Below are the code and all the weights of a small trained network. Each question names an input and a target symbol and asks about switching units off, where a switched-off unit gives its printed mean instead of its output.

import numpy as np


def w(rows, s, z=0):
    codes = np.array(rows[::2]) - 128.0
    scale = np.full(codes.shape[1], s)
    scale[-1] = z or s
    return codes * scale


def f(y):
    return np.maximum(y, 0)


def softmax(a):
    e = np.exp(a - a.max(-1, keepdims=True))
    return e / e.sum(-1, keepdims=True)


def log_softmax(a):
    a = a - a.max(-1, keepdims=True)
    return a - np.log(np.exp(a).sum(-1, keepdims=True))


def net(x, mask):
    ids = ['ΔΘΛΣΦΨΩαγεζημξπτ'.index(c) for c in x.split()]
    T = len(ids)
    res = E[ids] + P[:T]
    r = res
    for j in range(2):
        rows = slice(2 * j, 2 * j + 2)
        q, k, v = (r @ M[0][rows].T for M in (Q, K, V))
        z = softmax(np.where(np.tri(T) > 0, q @ k.T / 2**0.5, -1e9)) @ v
        o = O[0][rows]
        res = res + np.where(mask[j], z, o[:, -1]) @ o[:, :-1]
    y = f(res @ A[0][:, :-1].T + A[0][:, -1])
    res = res + np.where(mask[2:10], y, B[0][:, -1]) @ B[0][:, :-1]
    return log_softmax(res[-1] @ U[:, :-1].T + U[:, -1])


Q, K, V, O, A, B = {}, {}, {}, {}, {}, {}
E = w([
[122,130,114,162,119],'Δ',
[124,105,65,175,137],'Θ',
[104,149,138,146,67],'Λ',
[118,117,203,140,116],'Σ',
[130,126,141,163,130],'Φ',
[94,84,149,159,108],'Ψ',
[134,93,100,92,5],'Ω',
[117,146,187,137,92],'α',
[118,81,179,155,138],'γ',
[117,173,64,165,74],'ε',
[116,109,154,152,115],'ζ',
[123,126,106,163,128],'η',
[142,126,149,163,148],'μ',
[99,103,124,164,103],'ξ',
[103,111,124,159,95],'π',
[136,179,146,160,115],'τ',
],0.022)
P = w([
[110,103,116,167,96],'0',
[242,130,141,147,100],'1',
[195,125,145,158,93],'2',
[183,120,151,162,89],'3',
[2,155,82,81,146],'4',
[119,192,118,108,142],'5',
[120,183,130,110,143],'6',
[140,149,175,184,91],'7',
],0.015)
Q[0] = w([
[203,60,118,128,24],'h1',
[25,130,93,19,187],'h1',
[180,81,119,88,178],'h2',
[180,100,156,245,77],'h2',
],0.012)
K[0] = w([
[52,140,107,128,164],'h1',
[245,93,110,40,94],'h1',
[91,172,122,210,196],'h2',
[24,74,105,65,67],'h2',
],0.011)
V[0] = w([
[108,159,165,114,60],'h1',
[176,249,166,101,127],'h1',
[115,140,78,104,63],'h2',
[162,157,12,173,111],'h2',
],0.015)
O[0] = w([
[217,42,195,36,87,254],'h1',
[34,29,188,156,59,136],'h1',
[121,161,137,6,79,241],'h2',
[36,240,217,106,5,187],'h2',
],0.011,0.0081)
A[0] = w([
[66,130,153,119,132,253],'n1',
[129,121,153,106,120,118],'n2',
[141,107,173,129,122,168],'n3',
[100,150,177,123,100,138],'n4',
[155,134,95,88,80,123],'n5',
[145,135,127,248,152,212],'n6',
[150,130,166,150,92,175],'n7',
[112,108,135,90,98,190],'n8',
],0.017,0.0056)
B[0] = w([
[243,171,120,125,111,202],'n1',
[33,95,31,52,137,191],'n2',
[132,123,37,130,107,195],'n3',
[77,128,72,128,200,253],'n4',
[125,48,232,141,164,221],'n5',
[3,148,247,249,213,150],'n6',
[18,86,75,173,83,217],'n7',
[223,63,106,107,224,236],'n8',
],0.0058,0.028)
U = w([
[141,69,145,170,142,86],'Δ',
[108,126,166,135,50,190],'Θ',
[144,80,196,85,78,111],'Λ',
[59,123,136,89,142,126],'Σ',
[103,170,85,134,129,120],'Φ',
[187,140,68,116,169,124],'Ψ',
[185,137,128,111,58,188],'Ω',
[60,102,185,161,112,80],'α',
[159,113,143,145,110,176],'γ',
[216,57,75,155,62,96],'ε',
[125,98,163,95,117,3],'ζ',
[90,107,130,158,178,37],'η',
[158,123,144,100,87,169],'μ',
[101,133,143,136,91,115],'ξ',
[100,109,189,160,77,188],'π',
[54,54,108,190,2,133],'τ',
],0.0089,0.0065)

Each question gives the input, a string of symbols that net reads in full, and the target symbol t.
The units are the heads (2 rows each of Q, K, V and O) and the neurons (one row each of A and B). Each row of codes is followed by its name. A weight is (code - 128) times the scale printed after its matrix; where a second scale follows, it is the last column's (O, A, B and U).
mask holds one flag per unit, heads first, then neurons. A switched-off unit (its flag False) gives its mean, the last column of its rows in O or B, instead of its output. The means were averaged over made-up inputs and are rounded, as every weight is.
A unit's drop is (log p(t) with every unit on - log p(t) with that unit switched off) / (log p(t) with every unit on - log p(t) with every unit switched off).
The circuit of an input: a set's keep is (log p(t) with only the set's units on - log p(t) with every unit switched off) / (log p(t) with every unit on - log p(t) with every unit switched off). Starting from all 10 units, units are removed one at a time, each time the one whose removal leaves the highest keep (on an exact tie, the one counted first), for as long as the keep stays at least 0.8.
circuit, biggest first: the units of the circuit, biggest drop first
k most important neurons: the k neurons with the biggest drops, biggest first
heads that matter: for each layer, one digit per head in row order, 1 if its drop is at least 0.15 and else 0, layers parted by /
input Δ ε Δ τ α η τ Σ, target ε: heads that matter => 01
input ξ Ω τ Δ τ α μ α, target Σ: heads that matter => 01
input Λ τ α Σ α, target τ: heads that matter => 11
input α τ α τ Δ Σ, target ε: heads that matter => 11
input ε α Λ Δ, target Σ: 2 most important neurons => [n4 n2]
input τ τ ε, target τ: heads that matter => 10
input τ α Ω, target Λ: heads that matter => 01
input α α τ ε, target ε: circuit, biggest first => [h2]
input α Φ τ ζ τ ε ξ ζ, target τ: circuit, biggest first => [h1 n7]
input ε τ ε Σ, target Σ: circuit, biggest first => [n4 h2]
input Ω τ Λ τ τ Ψ α Λ, target Σ: 3 most important neurons => [n4 n8 n2]
input Σ α τ ξ, target Δ: circuit, biggest first => [h2 n6]
input ε Ω ε τ τ α τ τ, target Σ: 4 most important neurons => [n4 n8 n2 n7]
input α τ α ζ, target ε: circuit, biggest first => [h2 n4]
input ε Θ τ τ γ, target Φ: circuit, biggest first => [h1 n5]
input Ω α ε, target Λ: circuit, biggest first => [h2 n5]
input Ψ τ α α τ ε, target ε: 3 most important neurons => [n7 n6 n4]
input τ τ Ψ ξ ε, target τ: circuit, biggest first => [h1]
input Θ τ τ, target Φ: circuit, biggest first => [h1 h2]
input τ Ψ ζ ε α γ Σ τ, target ε: circuit, biggest first => [h2 n4]
input Σ Σ τ, target Δ: 3 most important neurons => [n6 n4 n2]
input α Ω ε, target Λ: circuit, biggest first => [n5 h2]
input Θ α τ ε, target Φ: circuit, biggest first => [h1 h2]
